q_433: [ -2 -16  41   1   0   4  21 -37  -3   7  -3  -6  16   9   0  30  19]
q_962: [  9  48  22  -4  -5  15 -10  24   1   2  10  18  15   5   0   0   9]
q_224: [  7 -17   6 -10  15  -5  24  -4   0 -10  -8   4  16 -32  -1 -13  23]
q_893: [ -2 -16   5  23  20   4  15  -8   2 -17 -18 -13  19  -8  -1  14 -17]
q_660: [ -5  15  48  15   5   9 -10  22  10   0  -4  19  24   1   2   0   9]
q_778: [ -1 -45  23   0  16 -11  17 -27   2  10  14 -19  -7  10   2 -11   8]
q_874: [ -2 -10 -33  28  -4  -6  -3 -10  -3  -4  -3  13 -19   8  -3  17 -14]
q_562: [ 26  22  -6  22  -2 -11 -13  -6  -1   9   9  -7 -30  -6  -2 -51  22]
q_237: [ -7  -7  -3  25 -15 -29 -15   1   0  13  21   8 -31  27   0  -3   8]
q_339: [  1 -10 -17  -9  26  22  12 -17  -2 -11 -15 -10  36 -18  -1  17 -14]
places q_433: [-3] : 9 11
places q_562: [22] : 2 4 17
howmany q_962: [9] : 2
rev: [-15 -11  -2 -17  12  22  26] : q_339
rev: [ 24 -10  15  -5  -4] : q_962
perm: [  9   9  48  22  -4  -5  15 -10  24   1   2  10  18  15   5   0   0] : q_962

q_135: [-14 -20  55  29  29   1  -5 -37  17 -34  18  37 -10  18   6  42  30  -7
  -3   6  21  29 -11  38  20  -1 -21 -33 -16 -13   4  21  34 -34  34   5
   8  -2  59  16 -19  25  62  47]
q_48: [-34 -20 -39  18  42 -10 -47   1  -1  35  52  29  17  -3  -7 -16  55  34
  29   6  -3  -1  29  30  14  38  -3 -16  21  18  24 -11  29 -27  -5 -14
 -16  35 -37  -3 -16  37  46  20]
q_847: [-14 -20  55  29  29   1  -5 -37  17 -34  18  37 -10  18 -16  42  30  -7
  -3   6  21  29 -11  38  20  -1  34  52  29 -47  34  -3 -27  46 -16  -1
  14  -3 -39 -16  24  35 -16  -3]
find: [-14 -20  55  29  29   1  -5 -37  17 -34  18  37 -10  18   6  42  30  -7
  -3   6  21  29 -11  38  20  -1 -21 -33 -16 -13   4  21  34 -34  34   5
   8  -2  59  16 -19  25  62  47] : q_135
howmany q_847: [29] : 4
howmany q_847: [-16] : 4
perm: [ 24  35 -16  -3 -14 -20  55  29  29   1  -5 -37  17 -34  18  37 -10  18
 -16  42  30  -7  -3   6  21  29 -11  38  20  -1  34  52  29 -47  34  -3
 -27  46 -16  -1  14  -3 -39 -16] : q_847

q_65: [  3  -1  -6   7  -7  11 -14   1   1   1  27  -4  22 -11   1 -15   0  25
   4  -5  28   1   4  11  -4   2   1  -8  -5 -31  -4   4  17   7   7   1
  14 -19 -26   2  21  -7   2  -4  14  12]
q_405: [ -7 -25  -1  10 -11 -18   4   9  -9  -4  23  -5  14  -7  -3 -19   7  -7
 -21  -7  -9  -6  16  16   2 -12  -6 -15  10  30   1  33   9  11   0  -6
   7   5  -3   5   2  -4  -1 -13  -3  25]
q_143: [-17  12  15  -2   6  -7   3 -13 -14  12   3   0   5 -17  -3   6 -12  19
  -7   3  -7   3   1 -16  -3 -11  -3  15   0  19   7  15  23   7   4  15
  -5  -1   4  -8   0  -2   3  -4 -20 -15]
q_716: [ 49  -5   6 -13 -12  16 -16   0  24   4  20 -17 -11  -7 -14   7   2  13
  11  -9   8 -15   5  -6  14  25 -14   5  -5 -22  16   6  -7   8   8  -6
  -3  -2  -9   2   3   2 -19   7   7 -22]
q_841: [ 45   0   1 -13 -17   5 -28  -5  13  17  22 -13  -3  -7  -2   4  -4   2
   6  -5  -6 -10   1   6   3  14  -2   8  -9 -11  17  11  -8  10   6 -10
   0   6 -20   3  -7  12 -14   3  10 -14]
q_613: [ -5   0   5  -7  -7  -4 -11 -13 -18   5  -3  11 -21   2  -4  11   2  14
   9   4  -3  25 -25   9  30  33   7  -5  -6  -3  16  -9  -6 -15  -9  23
  -7  -1  -3   1  -7   7  10  -1 -12 -19]
q_888: [ -6 -10   5  11   7  18  -6  -6 -27  -8   5  -8   5 -11   2  23  12  20
 -29  13 -11   3  -4  14   9  27   2 -18  22 -30 -10  -8 -23   7   8 -11
  -3 -12   7  12   7  -9   4 -19 -13   1]
q_525: [ 14  14  -2  -6  -4  -9  15  14  -4   6   2   1   2  14  -5 -14 -27  11
  19   4   1   1   8  11   2 -10  -5  -1 -17   4  -6 -17  33   8  -6   7
 -10 -17  -1  -4 -27  -7   3 -25 -20  -8]
q_518: [-14  12 -10  13  -5  -6 -15   4 -17  -8   9  10 -20 -20  -5   2  -9  16
   4  12   2  -6  10   8  12 -10  -5  -9 -14 -40 -11   7   4   8  -3  -2
 -10  -9   4   6   3 -10 -12  15  11  -6]
perm: [ 30  10  33  -9   4 -21   9  -3  11  -1 -25  -6   5  16  -3  -7 -19  -6
  16  23   7  -3  -7  -7   2   0 -18   9   2  -7   7   1  -6  -4  10   5
  -5  -4  -9 -15 -13  14 -11 -12  -1  25] : q_405
rev: [ -1 -17 -10   7  -6   8] : q_525
places q_405: [1] : 31
find: [  3  -1  -6   7  -7  11 -14   1   1   1  27  -4  22 -11   1 -15   0  25
   4  -5  28   1   4  11  -4   2   1  -8  -5 -31  -4   4  17   7   7   1
  14 -19 -26   2  21  -7   2  -4  14  12] : q_65
find: [-17  12  15  -2   6  -7   3 -13 -14  12   3   0   5 -17  -3   6 -12  19
  -7   3  -7   3   1 -16  -3 -11  -3  15   0  19   7  15  23   7   4  15
  -5  -1   4  -8   0  -2   3  -4 -20 -15] : q_143
howmany q_143: [3] : 5
find: [ 45   0   1 -13 -17   5 -28  -5  13  17  22 -13  -3  -7  -2   4  -4   2
   6  -5  -6 -10   1   6   3  14  -2   8  -9 -11  17  11  -8  10   6 -10
   0   6 -20   3  -7  12 -14   3  10 -14] : q_841

q_761: [  7 -13  -8  -6 -15]
q_782: [ 4  4  4 -6  4]
q_882: [-29  31 -15  13  34]
q_500: [-13  31   6   5  37]
q_779: [22 -6 26  1 -1]
q_229: [ 7 19 27 14 29]
q_618: [ 13 -14   7  -6 -15]
q_410: [-42  10 -51  -3   0]
q_898: [22 -6 26 15 -1]
q_234: [  1  -9  -7  -5 -13]
q_615: [  0  -9  -7  -5 -12]
q_456: [  7 -13  -1  -6 -15]
howmany q_782: [5] : 0
perm: [ 4 -6  4  4  4] : q_782

